In the rows, zero is written as 128.
Each row is followed by its class.
[165  71 150  97  62  96 108 114  91 106 113 121 137 122 111 161 150 138
 185 157 138 115 107 101 138 139 184 160  77 169 137 182 114 181  87 182
 115 157  77 134 169  48 134 125 132  78  59] : q_586
[ 87 106 131  91 100 136 154 112  98 122 124 121 166 148  90  78 141 116
 121 118 106 132 128 132 140 152 139 134 180 143 112 158 168  86 147 109
 105 127  77 121 114  49 128 143 177 124 135] : q_505
[156 137 118 133 150 129 155 169 140 170 172 113 136 177  49  78 118 116
 166 167 136 125  99 192  78 183 147  94 137 120  85 148 150 128  86 203
 119 137 157 137 151  48 148 187 118  82  90] : q_586
[ 71  89 120  75 150 117 167  72 119 145 110 159 154 104 139 134 121 117
  80  94 111 155 105 127 162  98  88  86 155 177 123 107 205 151 140 131
 137  63 165 140 106 174 137 102 137 136 148] : q_861
[144 129 121 107 179  92 143 135 116 184 134 142 109 129 120 152  97 108
 158 149 170 142  75 171  99 136 137  86  96 144  84 112 158 191  72 160
 136  85 187 127 173 121 152 137  90 113  91] : q_854
[123 123 111 129 161 126 196 132 116 164 139 119 144 147  60 109 130 129
 132 156 155 130  77 169  98 157 102  69 140 136 103 117 199 173 105 180
 121 117 172 128 123 105 144 152 126 121 115] : q_861
[133 123 105 144 159 110 198 152 109 181 157 110 136 166  72  75 128 129
 150 182 192 123  68 174  72 164 122  66 119 134  78 125 189 167  93 192
 107 140 154 117 130  84 159 172 125  97  95] : q_854
[ 89 157  69 182 166 126 194 129 122 123 150  85 226 129 139 124 175 146
 119 128 157 130 153 164 110 179  85 126 161 103 142 174 202 100 200 177
 141 166 125 112  85 150 146 155 143  86 128] : q_586
[115 141 118 142 141 104 105 104  94  92 113 136 141  95 174 188 177 127
 130  95  93 157 145  99 141 118 128 161 117 142 160 196 161 124 162 118
 152 114 119 137 138 125 140 108 117 114 118] : q_552
[116 188  69 166 205 130 181 155 140 184 148 123 155 159  94 130 123  90
 136 138 137 143 111 201  76 160  68  81 165  93  88 136 212 127 139 161
 147  96 195 119 127 154 131 167 109 127 139] : q_812
[100 171  86 186 216 140 152 121 122 132 130 111 177 109 167 178 165 127
 132 133 146 137 132 151 111 158 107 126 146 102 131 178 188 110 158 170
 156 128 141 104 125 168 136 161 106 117 110] : q_975
[123 157 118 113 176 143 143 128 132 130 131 142 139 134  85 128 135  98
 124  96  82 129 141 152  91 145 135 127 153 127 103 143 162  91 158 124
 135  84 134 134 135 105 154 128 147 128 138] : q_264
[162 139 159  82 115 137  98 123  92 141 127 150 101 144  58 155 145 105
 173 126  86 128 109 124 111 133 197 144 129 142  98 172 147 129 104 147
 113 106 101 142 173  23 154 131 152 151  91] : q_512
[118 173 108 155 174 137 113 109 110 108 115 130 151 101 184 202 184 134
 146 123 122 143 148 129 104 134 157 177 148 103 134 194 155  90 179 131
 142 131 100 134 137 116 154 136 151 110 106] : q_854
[136 176  80 177 184 116 138 142 111 131 128 134 152 119 147 184 169 114
 142 150 135 142 122 142 105 134 102 133 136 102 132 199 179 127 158 174
 142 127 152 123 142 153 122 138 103 116 113] : q_812
[102 186 102 120 240 133 163 126 132 162 141 140 161 135 101 138 107  95
 132 113 130 166 130 170  99 153 102  92 182  99 101 127 190 102 158 160
 154  82 208 116 141 157 148 152 127 143 131] : q_505
[136 162  94 145 170 137 172 150 138 167 164 109 149 155  75 107 121 118
 145 137 127 133 125 188  85 170 107  91 158 109  95 142 171 111 135 188
 135 131 161 120 119  97 144 167 134 102 120] : q_586
[123  99 110 140  95 113 136 105  78  99 114 117 147 107 184 161 184 142
 132 131 132 130 132  87 142 132 157 154 113 146 144 194 156 117 150 126
 108 146  65 126 127  76 146 108 150  96 106] : q_854
[104 141  87 134 201 131 196 128 142 159 140 126 164 147 112 116 117 109
 103 119 143 138 111 186  89 152  68  75 155 126  92 125 196 142 148 167
 135  81 193 107 106 166 145 130 111 114 143] : q_264
[125 102 136  74 162 101 143 115  94 160 133 162 108 141  84 139 122  99
 134 123 107 144  96 134 119 136 147  96 103 164  99 126 169 146  93 148
 125  93 166 148 153 106 156 134 119 123 102] : q_242
[ 92 146  88 141 188 121 154  98 102 114 107 120 176 110 163 181 176 123
 120 132 133 157 135 126 135 136  98 133 125 143 145 161 168 143 159 171
 144 134 140 111 128 165 155 134 118 115 110] : q_372
[ 94 180 105 149 167 146 126 103 112  84 109 115 172 101 161 163 175 126
 124  93 106 144 181 108 134 149 126 174 181  99 151 193 139  50 210 110
 143 134 107 124 112 131 133 129 154 132 142] : q_505
[125  72 128  94  98 102 151 131  91 147 128 114 137 157  63  96 120 110
 145 157 154 130  74 142 129 153 150  97 117 170 105 132 155 166  77 159
  94 117 119 118 160  47 127 144 130 104  98] : q_505
[131 112 118 148 161 110 172 118  98 123 118 116 156 113 115 173 160 150
 138 163 181 127  88 130 122 135 113 111 110 143 143 160 164 205 119 196
 126 135 140 127 134 143 135 132 100 102 100] : q_861
[118 136  80 179 170 137 182 134  91 123 127  81 162 151 122 122 190 138
 140 182 161 138 112 145 104 170  91 111 118 133 132 173 169 162 123 215
 117 178 131 116 130 103 149 169 113  88  94] : q_372
[133  80 122 116 125  72 144  91  96 126 117 124 165 102 145 162 139 135
 141 133 162 134 106 102 155 129 131 117  73 184 144 162 162 198 105 207
 134 120 144 114 156 140 142 111 111  77  88] : q_586
[113 133  98 137 137 135 182 143 126 150 159 102 171 163  76  66 135 124
 136 133 130 125 125 179 100 184 114  98 165 123 101 142 181 106 126 172
 125 146 129 128 114  69 142 172 151  92 124] : q_586
[112 188  89 184 186 136 200 176 117 164 166  81 166 183  69  62 150 126
 135 143 159 134 126 205  54 178  83  83 158  99 104 148 210 113 135 165
 136 156 156 118 114  80 143 192 116 120 125] : q_552
[110  63  95 151  79  88 177 107  78 136 111 110 160 133 144 111 165 138
 125 166 176 129  91 103 147 112  87  96  85 177 136 172 200 194 109 184
 107 132 121 107 124 144 125 113 109 101 108] : q_812
[113 128 118 151 123 121 138 106  93 112 106 130 154 126 140 165 193 115
 135 122 111 138 116 112 136 133 161 164 113 152 141 178 143 136 141 157
 124 144  91 121 146 112 134 129 143 119 106] : q_432
[ 96 149  91 180 165 143 139 118 103 120 123 107 186 118 150 151 178 126
 148 135 149 129 125 136 111 161 126 142 137 113 134 193 193 117 146 165
 133 140 104 109 129 124 138 159 124 107 102] : q_975
[ 98 123 126 118 141 141 134 117 118 142 134 130 144 140  95 102 132 110
 140 118  92 134 108 123 118 159 142 114 151 149 107 147 198 100 110 138
 126 105 116 124 135  77 149 166 155 125 111] : q_975
[147 157 112 175 156 132 139 149 103 133 129 116 127 142 121 165 176 113
 158 147 130 134 105 138 111 153 162 145 107 128 127 188 126 131 115 182
 124 155 119 126 159  91 136 146 107 116 101] : q_432
[141 172 107 138 214 116 124 119 115 136 123 142 139 113 136 217 158 105
 158 127 137 142 117 126 108 132 135 138 106 125 120 173 161 157 144 193
 151 110 192 126 153 156 152 136  98 131 100] : q_512
[124 134 100 191 154 136 156 162  89 138 151  99 142 171  82 138 180 120
 162 180 149 109 110 162  81 188 141 127 104 101 119 183 157 137 118 194
 108 180 113 139 132  62 131 177 102  71  95] : q_242
[141 204 105 152 214 163 154 171 150 164 159  99 130 175  55 109 112 107
 172 155 140 126 130 202  57 186 131 105 178  67  72 151 142  86 123 180
 131 121 170 124 141  80 128 192 119 117 123] : q_505
[105 146  97 150 145 136 136 115  94 103 107 105 160 130 137 149 192 129
 138 152 122 140 141 134 123 151 123 151 123 137 134 189 150 121 142 175
 121 163  95 121 130  90 148 154 133 103  99] : q_372
[108  44 139  79  87  98 148  93 100 158 118 149 136 129 103  88 122 109
 116 126 112 132  69 110 162 119 142  91 105 203 105 132 186 156  73 127
 106  88 109 113 140  91 152 130 133 124 106] : q_975
[121  82 119 129 133 118 175 158  92 169 161 120 129 193  26  75 128 110
 149 176 153 117  65 162  96 178 138  75 106 154  86 136 178 162  67 177
  91 139 133 146 136  38 156 171 111  85 103] : q_242
[123 112 116 145 129 122 151 121  79  96 108 124 155 122 144 147 171 127
 128 127 136 122 137 113 116 138 120 140 115 150 148 190 142 145 146 149
 116 136  86 122 138  95 139 108 117 103 118] : q_264
[123 161  90 200 161 148 172 147 105 137 143  96 162 158 126 136 180 123
 149 163 151 131 112 168  98 170 121 126 126 112 117 182 165 132 135 195
 117 165 114 120 123 104 135 169 121  96 113] : q_432
[149 180 111 125 212 139 146 143 144 153 139 146 119 127  79 175 131 105
 149 125 113 131 108 175  89 158 138 109 160  93  99 131 149 128 110 161
 145  90 179 146 149 114 135 157 116 129 120] : q_861
[104  74 112 136  95 136 169 137 105 147 138 112 150 161  68  58 143 119
 133 149 126 117  79 129 123 165 133  96 131 165 101 149 204 136  89 152
  97 136  96 111 120  47 144 170 153 107 108] : q_975
[184 106 157  85 133 102 121 147 107 154 120 142  77 143  58 150 100  88
 182 141 127 112  81 145  83 155 168 111  70 167  90 148 113 211  35 179
 113  72 154 142 209  64 154 125  89 100  80] : q_264
[ 94 118  93 112 171 121 190 117 109 163 133 110 152 160  86  92 129 110
 118 156 148 151  94 170 112 157  79  61 127 166  98 111 182 169  94 192
 120 120 168 104 122 123 159 167 113 115 111] : q_372
[141 153 101 162 192 125 151 131 110 121 120 113 150 118 142 183 166 117
 146 134 140 122 123 149  90 153 116 142 108 115 132 175 143 151 140 173
 138 124 144 125 156 136 139 120  93  99 109] : q_264
[118 176  99 146 212 134 188 155 127 170 157 108 158 165  78  87 114 115
 137 160 174 139 117 197  80 179 100  66 171  93  89 136 176 113 127 192
 132 118 190 108 128 112 133 177 110 120 119] : q_505
[142 141 117 106 177 108 143 125 119 177 133 144 127 139  91 151 119  95
 141 124 138 136  95 149 114 134 127  90 123 142  90 132 182 159 107 180
 134  84 187 114 149 116 150 126 107 137 114] : q_512
[113 215  79 150 234 161 162 152 154 162 142 116 146 160  90 137 133 100
 139 138 107 143 143 206  71 172  96 108 176  83  84 127 170  92 149 166
 151 122 176 119 124 119 149 183 130 125 132] : q_372
[117 124 114 104 134 132 156 132 109 142 130 119 138 169  63  89 142 114
 142 161 108 137 102 154 112 162 132 108 126 155  88 149 162 139  89 171
 104 137 122 117 138  46 156 172 144 110 104] : q_372
[121 199 103 142 205 142 149 141 146 167 140 152 137 151  95 133 138  82
 135 108  94 147 118 178  89 152 140 117 165 105  91 137 168  88 141 159
 145 100 171 124 145 125 152 153 140 140 132] : q_432
[134 198  85 184 238 145 140 129 129 109 119 132 152 111 164 204 168 110
 139 114 116 134 155 157  74 154 110 151 139  91 132 194 151 107 183 171
 154 109 164 130 142 154 145 131 106  99 128] : q_264
[148  97 133 108 110 100 158 133  98 170 134 143 105 162  75 114 130 104
 156 157 128 136  60 143 117 141 167  94  80 178  88 136 146 181  53 181
 104 110 139 116 173  68 147 138 118 120  94] : q_432
[ 74 148  80 171 160 122 195 111 123 119 142  95 238 125 146 113 183 156
 104 118 150 135 148 144 120 164  83 133 171 113 153 167 219  97 208 178
 141 168 125 105  79 161 147 147 168  95 130] : q_586
[133 136 109 138 204  90 131 104 116 121 107 147 144  91 176 228 134 112
 133 117 143 137 121 130 114 119 120 133  65 145 138 158 138 188 134 180
 151  77 185 114 165 204 137  96  71 101 113] : q_264
[152 184 122 159 155 160 108 139 114 113 128 127 125 137 126 177 191 105
 171 133  85 126 131 133 100 147 176 192 129 112 125 196 101  91 143 136
 130 158  83 150 156  75 133 155 138 119 108] : q_432
[113  99 107 148 127 129 216 156  99 152 155  96 151 190  43  34 138 131
 130 177 163 113  84 178  69 185 100  60 120 151  86 146 188 161 101 191
  92 136 134 116 116  61 156 162 119  92 121] : q_264
[114  93 108 124  94 130 179 142 120 153 160 102 165 170  66  54 133 121
 130 139 129 121 112 156 117 171 125  91 141 150 106 145 177 122 118 170
 110 142 115 119 105  59 143 158 145  87 121] : q_586
[117 134 102 163 157 129 128 115 111 114 124 125 167 117 152 174 176 123
 157 137 119 132 111 121 114 160 156 155 125 122 126 194 176 111 139 156
 129 133 105 124 144 108 138 158 123 101  89] : q_975
[132  91 149  75 134 103 136 121  94 158 126 134 106 138  65 116  98 104
 151 129 120 148  85 113 141 132 152  99 121 174 109 134 147 158  80 155
 116  83 148 120 175  75 142 124 117 128 109] : q_505
[123 105 131  93 154 101 122 105 121 165 118 165 122 118 100 151 107  89
 145 117 109 147  77 126 133 127 153 109 114 163  97 133 168 162  82 144
 134  67 160 119 178 124 150 133 108 133  93] : q_975
[100 126  97 121 170  88 192 123 134 178 153 120 151 146  97 108 108 116
 110 132 162 151  90 170 111 137  77  54 136 143  98 121 212 176 121 176
 143  81 204 112 118 168 142 126  88 114 121] : q_552
[167 107 130 133 126 113 108 123  90 128 115 125 113 132 119 186 157 121
 181 156 154 127  94  99 122 130 163 140  75 152 128 183 146 200  86 208
 116 125 140 124 172  79 141 125 102 104  76] : q_512
[151 157  85 168 181 116 135 146 108 135 128 139 134 125 139 180 163  99
 161 151 133 135 113 133  98 137 115 128 112 120 126 188 166 142 122 178
 137 121 154 141 162 138 130 146  97 106 105] : q_812
[ 99 143  93 134 204 117 190 147 105 177 166 131 154 166  71 125 125 108
 128 149 152 142  96 190  86 180 108  66 143 117  93 123 215 133 119 185
 125 114 178 131 124 111 148 171 115 105 111] : q_242
[101 175 110 140 162 158 171 144 142 149 139 134 158 168  81  84 150 102
 114 116  93 133 127 175 105 157 134 125 198 111  92 143 176  62 162 139
 129 139 111 118 105  80 139 163 173 141 141] : q_432
[108 122  97 106 182 121 174 112 120 165 124 127 141 150 106 113 119 106
 121 150 139 150  95 163 124 140  82  76 130 159  94 124 176 177  92 189
 126 106 180 104 136 129 155 142 109 113 115] : q_372
[139 137 136 118 159 100 104  96 109 118 100 173 123  96 173 214 158 100
 139 107 100 149 107  99 153 108 168 165  90 160 145 172 113 159 122 146
 146 100 143 124 171 156 139 102 109 126 103] : q_432
[135 172  96 202 186 135 181 156 121 154 150 102 146 159 111 135 164 117
 148 175 171 127 102 171  89 171 125 103 109 105 117 168 144 155 125 213
 137 153 164 106 133 138 137 166  85 101 108] : q_432
[118 162 133 127 190 113 116  93 116 124 110 167 148 102 175 226 159 107
 142 106  91 160 123 106 139 115 155 164 121 141 142 171 145 129 148 157
 154  96 141 128 159 171 148 115 124 129 104] : q_432
[ 92  96 111 108 159 113 170 126 107 163 142 140 143 163  95 111 126 105
 117 122 112 141  99 157 116 157 116  94 133 150  98 125 206 127 117 145
 117 106 156 143 121 100 148 148 131 102 127] : q_242
[119 127 122  79 164 110 128 111 128 147 130 160 131 120 136 165 116 112
 133 113 107 160 108 128 120 126 156 118 139 143  98 118 183 118 135 113
 140  75 159 143 151 116 167 123 152 131 104] : q_854
[155 177 118 106 172 152 114 148 136 153 135 123  92 163  54 141 132  87
 172 157  89 136 118 165  84 160 166 128 118 122  84 142 105 124  84 162
 128 119 157 133 179  53 159 173 116 129  91] : q_372
[119 127 110 158 152 111 157 113 108 126 133 108 189 123 141 140 162 141
 142 138 150 131 134 138 126 148 113 135 128 136 143 185 163 138 149 190
 137 153 112 115 127 124 146 140 122  80 108] : q_586
[127 128 115 151 174  90 162 108 102 158 121 136 134 117 151 177 142 122
 131 150 171 150  80 131 132 117 118  98  80 162 135 152 155 211 106 220
 138 104 182  99 158 193 134 111  79 111  97] : q_432
[135 165 114 149 160 155 133 124 104  92 121 122 147 109 112 193 196 135
 153 137 115 121 132 128 110 154 158 169 150 104 141 196 134 112 147 151
 126 149  92 154 135  81 131 152 141 116 105] : q_861
[124 115 106 127 175 125 171 155 101 162 161 140 129 171  68 117 132 111
 134 154 130 133  83 168  99 169 126  93 134 132  88 133 184 142  99 162
 111 131 151 145 137  72 139 167 123  98 114] : q_242
[134 155 106 163 185 140 111 124 103 119 124 130 134 103 140 185 168 112
 159 134 127 130 113 120 114 148 154 145 116 127 135 195 143 128 123 163
 144 125 122 123 160 115 135 153 101 114  93] : q_975
[ 57  64 102  76 107 109 190  72 101 140 102 131 163 134 126  62 141 116
  65 114 124 147 107 120 167 112  76  80 139 213 120 109 193 157 136 136
 115 106 129  99  96 142 149 110 149 122 145] : q_372
[127 112 119 124 135 120 164 136 103 155 133 106 131 156  78  92 118 121
 140 144 145 141 106 144 118 153 119  86 143 138 103 145 169 132 102 172
 110 112 143 113 139  74 137 145 130 116 122] : q_505
[112 135 103 123 177 113 175 128 125 176 136 130 143 138 143 120 115 114
 117 126 144 145 106 167 104 138 106  88 141 138  93 118 198 127 131 138
 132 104 168 120 122 123 156 144 132 119 124] : q_854
[ 70 141  84 161 166 151 175 128 128 150 136 109 182 147 107  73 153 113
 104 115 117 138 117 174 112 175  95  98 199 116 110 140 234  71 153 140
 133 125 120 110  99  98 142 181 159 121 135] : q_975
[113 104  93 153 101 113 173 119  96 117 142 101 194 131 123 106 177 142
 133 147 152 125 123 122 133 153 119 135 134 143 141 186 165 122 160 173
 110 179  87 122 111  86 142 137 142  83 107] : q_586
[141 126 106 164 149 132 161 123  95 110 127 113 148 115 119 166 173 143
 151 161 165 119 107 133 119 145 122 122 109 123 130 174 140 176 113 181
 114 148 118 133 128 115 126 138 103 102 106] : q_861
[108 153  93 163 176 167 193 145 123 147 140 105 158 155  82 108 156 133
 126 143 132 126 117 187  85 169  86  87 184  98 109 141 200 125 138 165
 130 130 140 128  98  94 135 167 145 117 143] : q_861
[156 149 116 146 147 149 138 164 126 164 155 108 101 172  87 112 131 121
 175 171 127 121 101 179  63 166 161 118 136 106  72 150 150 116  88 165
 104 134 117 137 150  24 143 182 142  92  95] : q_854
[114 119 108 101 169 115 164 102 121 175 128 144 150 136 124 135 129 106
 111 106 128 146 101 140 133 120  94  86 150 157 100 128 220 141 126 171
 130  75 179 113 119 139 155 117 134 137 130] : q_512
[119 160  87 173 207 126 172 132 119 159 137 121 143 136 144 180 149 108
 150 152 157 149  90 160 108 146 117 113 105 121 117 158 164 170 125 213
 143 127 187 114 142 174 135 146  85 110 107] : q_432
[116 186  63 212 188 136 175 149 106 136 134 103 179 137 144 151 185 123
 140 148 147 136 139 162  86 158  72 118 148  87 132 196 212 111 171 178
 141 145 141 119 114 154 134 159 121 113 131] : q_812
[118 106 125 126 133  87 132  88  88 119 103 137 148  93 200 181 153 142
 131 131 147 144 120 105 139 113 136 138  99 153 139 168 165 154 137 149
 123 117 115 125 141 137 147 101 127 100  91] : q_854
[111  91 137  85 141 109 141 116  94 144 134 168 130 147  88 119 143 104
 121 117  79 137 105 122 129 136 153 116 120 167 102 138 178 111 111 131
 111 113 121 149 132  77 152 143 151 115 116] : q_242
[132 143  93 152 167 113 146 120 119 135 128 113 168 114 149 165 149 126
 153 132 148 132 131 151 121 147 112 133 121 126 127 191 161 138 137 201
 139 137 148 128 135 128 143 133 111  80 105] : q_586
[143 202 113 107 220 143 138 144 143 164 144 128 120 141  89 166 104  90
 168 121 121 141 135 175  78 161 143 119 162  87  84 139 126  97 124 147
 146  82 188 125 167 117 134 160 110 139 118] : q_505
[110 157  98 133 210 135 193 135 140 161 143 129 158 139  97 134 124 131
 122 146 155 138  98 192  96 157  80  73 171 107  97 123 195 154 126 174
 143  98 193 126 109 148 135 154 110 121 132] : q_861
[130 178  89 170 191 121 140 137 122 123 142 114 149 131 136 168 179 120
 157 133 128 140 127 152  83 146 126 142 115 103 124 194 161 114 148 167
 147 140 161 137 130 127 144 158  98 105 107] : q_552
[ 98  71 107 102 114  83 194 102 126 160 139 124 180 139 116  64 117 130
  97 125 151 136 101 146 149 145  87  68 139 178 107 124 202 150 119 181
 124 107 154 109 103 132 145 127 135  85 128] : q_586
